Here is a tiny trained network, its code and every weight. The questions are about switching its units off for an input and a class, where a switched-off unit gives its printed mean instead of its output.

import numpy as np


def w(rows, s, z=0):
    codes = np.array(rows[::2]) - 128.0
    scale = np.full(codes.shape[1], s)
    scale[-1] = z or s
    return codes * scale


def norm(h):
    return h / np.sqrt((h * h).mean(-1, keepdims=True) + 1e-5)


def f(y):
    return np.maximum(y, 0)


def log_softmax(a):
    a = a - a.max(-1, keepdims=True)
    return a - np.log(np.exp(a).sum(-1, keepdims=True))


def net(x, mask):
    res = np.array(x, float).reshape(1, 6) / 4 @ E
    u = 0
    for l in range(3):
        y = f(norm(res) @ A[l][:, :-1].T + A[l][:, -1])
        res = res + np.where(mask[u : u + 8], y, B[l][:, -1]) @ B[l][:, :-1]
        u += 8
    return log_softmax(norm(res)[-1] @ U[:, :-1].T + U[:, -1])


A, B = {}, {}
E = w([
[89,160,168,183,157,133],'x0',
[67,203,134,110,152,174],'x1',
[52,107,152,103,134,171],'x2',
[209,76,158,152,116,158],'x3',
[53,69,97,158,68,251],'x4',
[130,162,182,131,53,117],'x5',
],0.0025)
A[0] = w([
[176,15,5,151,115,126,71],'L0N1',
[176,112,87,130,179,46,105],'L0N2',
[81,184,179,92,144,123,125],'L0N3',
[113,99,152,172,59,153,65],'L0N4',
[181,190,162,104,72,150,92],'L0N5',
[188,63,203,175,48,149,6],'L0N6',
[125,186,91,30,196,26,113],'L0N7',
[95,131,173,130,164,149,191],'L0N8',
],0.0035,0.0015)
B[0] = w([
[175,81,178,65,226,169,202],'L0N1',
[92,147,21,187,71,51,214],'L0N2',
[214,23,161,126,190,128,188],'L0N3',
[159,141,65,136,118,142,174],'L0N4',
[153,154,149,130,128,190,169],'L0N5',
[208,132,83,210,164,47,181],'L0N6',
[208,1,84,162,97,69,250],'L0N7',
[165,137,208,105,133,148,187],'L0N8',
],0.0031,0.0027)
A[1] = w([
[120,169,174,94,120,136,128],'L1N1',
[123,74,178,86,85,127,197],'L1N2',
[130,164,89,59,180,37,150],'L1N3',
[113,143,116,150,107,123,84],'L1N4',
[65,106,83,175,2,176,107],'L1N5',
[76,162,158,121,173,83,251],'L1N6',
[131,208,146,130,175,134,226],'L1N7',
[166,140,152,132,132,76,172],'L1N8',
],0.0049,0.0011)
B[1] = w([
[115,40,85,114,135,198,154],'L1N1',
[133,167,78,125,141,159,192],'L1N2',
[223,3,41,202,79,96,254],'L1N3',
[142,159,157,92,172,142,139],'L1N4',
[127,202,84,37,93,70,235],'L1N5',
[99,87,136,242,128,128,190],'L1N6',
[100,94,164,150,93,140,181],'L1N7',
[127,208,94,142,102,182,243],'L1N8',
],0.0043,0.0027)
A[2] = w([
[80,51,110,109,74,175,155],'L2N1',
[148,121,38,174,224,154,250],'L2N2',
[235,62,94,219,155,4,114],'L2N3',
[178,160,174,108,3,93,129],'L2N4',
[49,106,188,166,228,82,127],'L2N5',
[209,72,88,63,113,41,89],'L2N6',
[99,230,79,29,81,123,106],'L2N7',
[152,65,57,138,157,135,119],'L2N8',
],0.0033,0.0011)
B[2] = w([
[156,155,145,16,195,95,160],'L2N1',
[132,12,220,96,58,51,191],'L2N2',
[177,120,22,190,10,124,253],'L2N3',
[160,163,102,186,177,138,168],'L2N4',
[40,150,154,252,67,48,144],'L2N5',
[32,58,180,217,70,117,195],'L2N6',
[132,203,84,69,126,102,164],'L2N7',
[148,100,153,125,104,191,179],'L2N8',
],0.0033,0.0055)
U = w([
[125,188,162,111,192,93,24],'0',
[128,52,162,45,169,210,149],'1',
[143,177,179,102,216,109,1],'2',
[62,229,65,16,103,161,166],'3',
[2,118,201,181,166,141,137],'4',
[166,219,153,150,156,144,74],'5',
[195,51,74,208,59,81,192],'6',
],0.0088,0.0059)

Each question gives the input, the list of numbers given to net, and the class t.
The units are the neurons (one row each of A and B). Each row of codes is followed by its name. A weight is (code - 128) times the scale printed after its matrix; where a second scale follows, it is the last column's (A, B and U).
mask holds one flag per neuron, layer by layer. A switched-off neuron (its flag False) gives its mean, the last column of its row in B, instead of its output. The means were averaged over made-up inputs and are rounded, as every weight is.
A unit's drop is (log p(t) with every unit on - log p(t) with that unit switched off) / (log p(t) with every unit on - log p(t) with every unit switched off).
The circuit of an input: a set's keep is (log p(t) with only the set's units on - log p(t) with every unit switched off) / (log p(t) with every unit on - log p(t) with every unit switched off). Starting from the 12 units with the biggest drops (on a tie, the unit counted first), units are removed one at a time, each time the one whose removal leaves the highest keep (on an exact tie, the one counted first), for as long as the keep stays at least 0.8.
circuit, biggest first: the units of the circuit, biggest drop first
most important unit: the unit with the biggest drop
top k neurons: the k neurons with the biggest drops, biggest first
k most important neurons of layer l: the k neurons of layer l with the biggest drops, biggest first
drop when u is switched off: that unit's drop, to one decimal
input [-2,7,6,-7,0,7], class 4: top 2 neurons => L1N6; L0N3
input [-4,-3,0,1,7,2], class 1: circuit, biggest first => L0N1; L2N3; L1N3
input [3,4,7,7,-3,7], class 5: circuit, biggest first => L2N2; L1N3
input [6,-5,-1,-3,3,-2], class 4: circuit, biggest first => L1N3; L0N7; L2N3; L0N6
input [8,1,-8,0,0,5], class 4: most important unit => L1N3
input [2,5,2,-8,0,8], class 4: top 3 neurons => L1N6; L0N3; L2N3
input [5,-2,5,5,0,-3], class 4: circuit, biggest first => L1N3; L0N7; L2N3
input [8,4,-4,2,1,-2], class 4: circuit, biggest first => L1N3; L2N3; L0N7
input [-2,5,7,-4,-2,6], class 4: 2 most important neurons of layer 2 => L2N5; L2N3
input [3,0,7,0,3,1], class 3: top 2 neurons => L1N5; L0N1
input [4,-1,-2,2,8,2], class 3: top 2 neurons => L1N5; L1N3
input [0,-5,-5,-4,7,-5], class 1: 2 most important neurons of layer 0 => L0N1; L0N7
input [-7,-8,5,-4,5,3], class 3: 2 most important neurons of layer 0 => L0N7; L0N3
input [1,-8,6,0,2,-7], class 1: most important neuron of layer 1 => L1N3
input [3,-8,-3,-7,3,2], class 3: 3 most important neurons of layer 1 => L1N5; L1N3; L1N6
input [6,7,-1,-4,5,-8], class 4: drop when L2N3 is switched off => 0.1
input [3,5,-1,4,-1,0], class 4: drop when L1N3 is switched off => 0.4
input [4,-6,3,0,6,8], class 3: drop when L1N3 is switched off => 0.2
